Below are the code and all the weights of a small trained network. Each question names an input and a class and asks about switching units off, where a switched-off unit gives its printed mean instead of its output.

import numpy as np


def w(rows, s, z=0):
    codes = np.array(rows[::2]) - 128.0
    scale = np.full(codes.shape[1], s)
    scale[-1] = z or s
    return codes * scale


def norm(h):
    return h / np.sqrt((h * h).mean(-1, keepdims=True) + 1e-5)


def f(y):
    return y / 2 * (1 + np.tanh(0.7978845608 * (y + 0.044715 * y**3)))


def log_softmax(a):
    a = a - a.max(-1, keepdims=True)
    return a - np.log(np.exp(a).sum(-1, keepdims=True))


def net(x, mask):
    res = np.array(x, float).reshape(1, 4) / 4 @ E
    u = 0
    for l in range(2):
        y = f(norm(res) @ A[l][:, :-1].T + A[l][:, -1])
        res = res + np.where(mask[u : u + 5], y, B[l][:, -1]) @ B[l][:, :-1]
        u += 5
    return log_softmax(norm(res)[-1] @ U[:, :-1].T + U[:, -1])


A, B = {}, {}
E = w([
[222,116,100,160],'x0',
[118,105,81,86],'x1',
[121,223,97,83],'x2',
[109,103,3,186],'x3',
],0.012)
A[0] = w([
[55,176,103,100,37],'0.n1',
[208,97,142,107,28],'0.n2',
[102,202,128,190,2],'0.n3',
[175,101,175,154,9],'0.n4',
[2,164,192,182,151],'0.n5',
],0.023,0.0073)
B[0] = w([
[126,165,32,106,188],'0.n1',
[228,175,185,165,180],'0.n2',
[80,189,79,139,146],'0.n3',
[253,188,146,90,173],'0.n4',
[127,155,200,176,255],'0.n5',
],0.025,0.0095)
A[1] = w([
[132,119,90,5,2],'1.n1',
[143,172,93,73,90],'1.n2',
[144,218,106,95,145],'1.n3',
[158,56,124,89,161],'1.n4',
[152,132,148,45,85],'1.n5',
],0.03,0.0068)
B[1] = w([
[180,48,77,3,154],'1.n1',
[77,116,226,117,178],'1.n2',
[113,167,91,98,248],'1.n3',
[99,117,104,140,145],'1.n4',
[117,165,142,98,156],'1.n5',
],0.041,0.016)
U = w([
[106,77,93,41,156],'0',
[67,88,243,179,169],'1',
[81,77,4,182,158],'2',
[215,141,31,197,61],'3',
[243,192,163,146,166],'4',
[141,94,126,135,10],'5',
[141,96,126,135,31],'6',
[68,236,103,76,184],'7',
],0.02,0.012)

Each question gives the input, the list of numbers given to net, and the class t.
The units are the neurons (one row each of A and B). Each row of codes is followed by its name. A weight is (code - 128) times the scale printed after its matrix; where a second scale follows, it is the last column's (A, B and U).
mask holds one flag per neuron, layer by layer. A switched-off neuron (its flag False) gives its mean, the last column of its row in B, instead of its output. The means were averaged over made-up inputs and are rounded, as every weight is.
A unit's drop is (log p(t) with every unit on - log p(t) with that unit switched off) / (log p(t) with every unit on - log p(t) with every unit switched off).
The circuit of an input: a set's keep is (log p(t) with only the set's units on - log p(t) with every unit switched off) / (log p(t) with every unit on - log p(t) with every unit switched off). Starting from all 10 units, units are removed one at a time, each time the one whose removal leaves the highest keep (on an exact tie, the one counted first), for as long as the keep stays at least 0.8.
units of the circuit, in order: the units of the circuit, biggest drop first
k most important neurons: the k neurons with the biggest drops, biggest first
top k neurons in layer l: the k neurons of layer l with the biggest drops, biggest first
input [2,3,6,-7], class 0: units of the circuit, in order : [0.n5 1.n1]
input [3,8,0,-4], class 4: units of the circuit, in order : [0.n2]
input [-1,8,1,7], class 0: units of the circuit, in order : [0.n5 1.n1]
input [-6,2,-2,7], class 2: top 2 neurons in layer 0 : [0.n4 0.n2]
input [0,8,2,-7], class 0: 2 most important neurons : [0.n5 1.n1]
input [5,3,-5,4], class 2: units of the circuit, in order : [0.n5 1.n2 0.n4]
input [6,7,6,8], class 0: units of the circuit, in order : [0.n5 0.n2 1.n1]
input [0,8,6,-4], class 0: units of the circuit, in order : [1.n1 0.n5]
input [-4,5,-5,3], class 2: 4 most important neurons : [1.n2 0.n2 0.n5 1.n5]
input [3,-2,0,6], class 2: 3 most important neurons : [1.n2 0.n2 0.n5]
input [-4,-7,-7,-3], class 4: 3 most important neurons : [0.n4 1.n2 1.n4]
input [3,-5,0,4], class 3: 4 most important neurons : [0.n4 1.n2 0.n1 1.n3]
input [4,6,-1,-7], class 4: top 2 neurons in layer 0 : [0.n2 0.n1]
input [-4,4,-7,-6], class 1: units of the circuit, in order : [1.n3]
input [-2,4,-4,2], class 2: top 2 neurons in layer 0 : [0.n5 0.n1]
input [-3,0,-7,8], class 2: 2 most important neurons : [1.n2 0.n5]
input [1,3,-4,-2], class 4: 2 most important neurons : [0.n2 0.n1]
input [-4,2,-1,7], class 2: top 3 neurons in layer 0 : [0.n4 0.n2 0.n3]
input [-3,5,-2,6], class 0: 2 most important neurons : [0.n5 0.n2]
input [-1,-7,-3,-8], class 4: 2 most important neurons : [0.n4 1.n2]
input [1,0,6,-1], class 0: 3 most important neurons : [0.n5 1.n1 0.n2]
input [-1,-4,5,-8], class 1: top neuron in layer 0 : [0.n1]
input [4,-8,1,7], class 2: 2 most important neurons : [0.n4 0.n1]
input [-3,-5,-1,2], class 1: 2 most important neurons : [0.n5 1.n3]
input [5,-8,-4,5], class 3: 2 most important neurons : [1.n2 0.n5]
input [7,-2,1,2], class 4: top 3 neurons in layer 0 : [0.n2 0.n1 0.n3]
input [-2,-8,-3,7], class 1: top neuron in layer 1 : [1.n3]
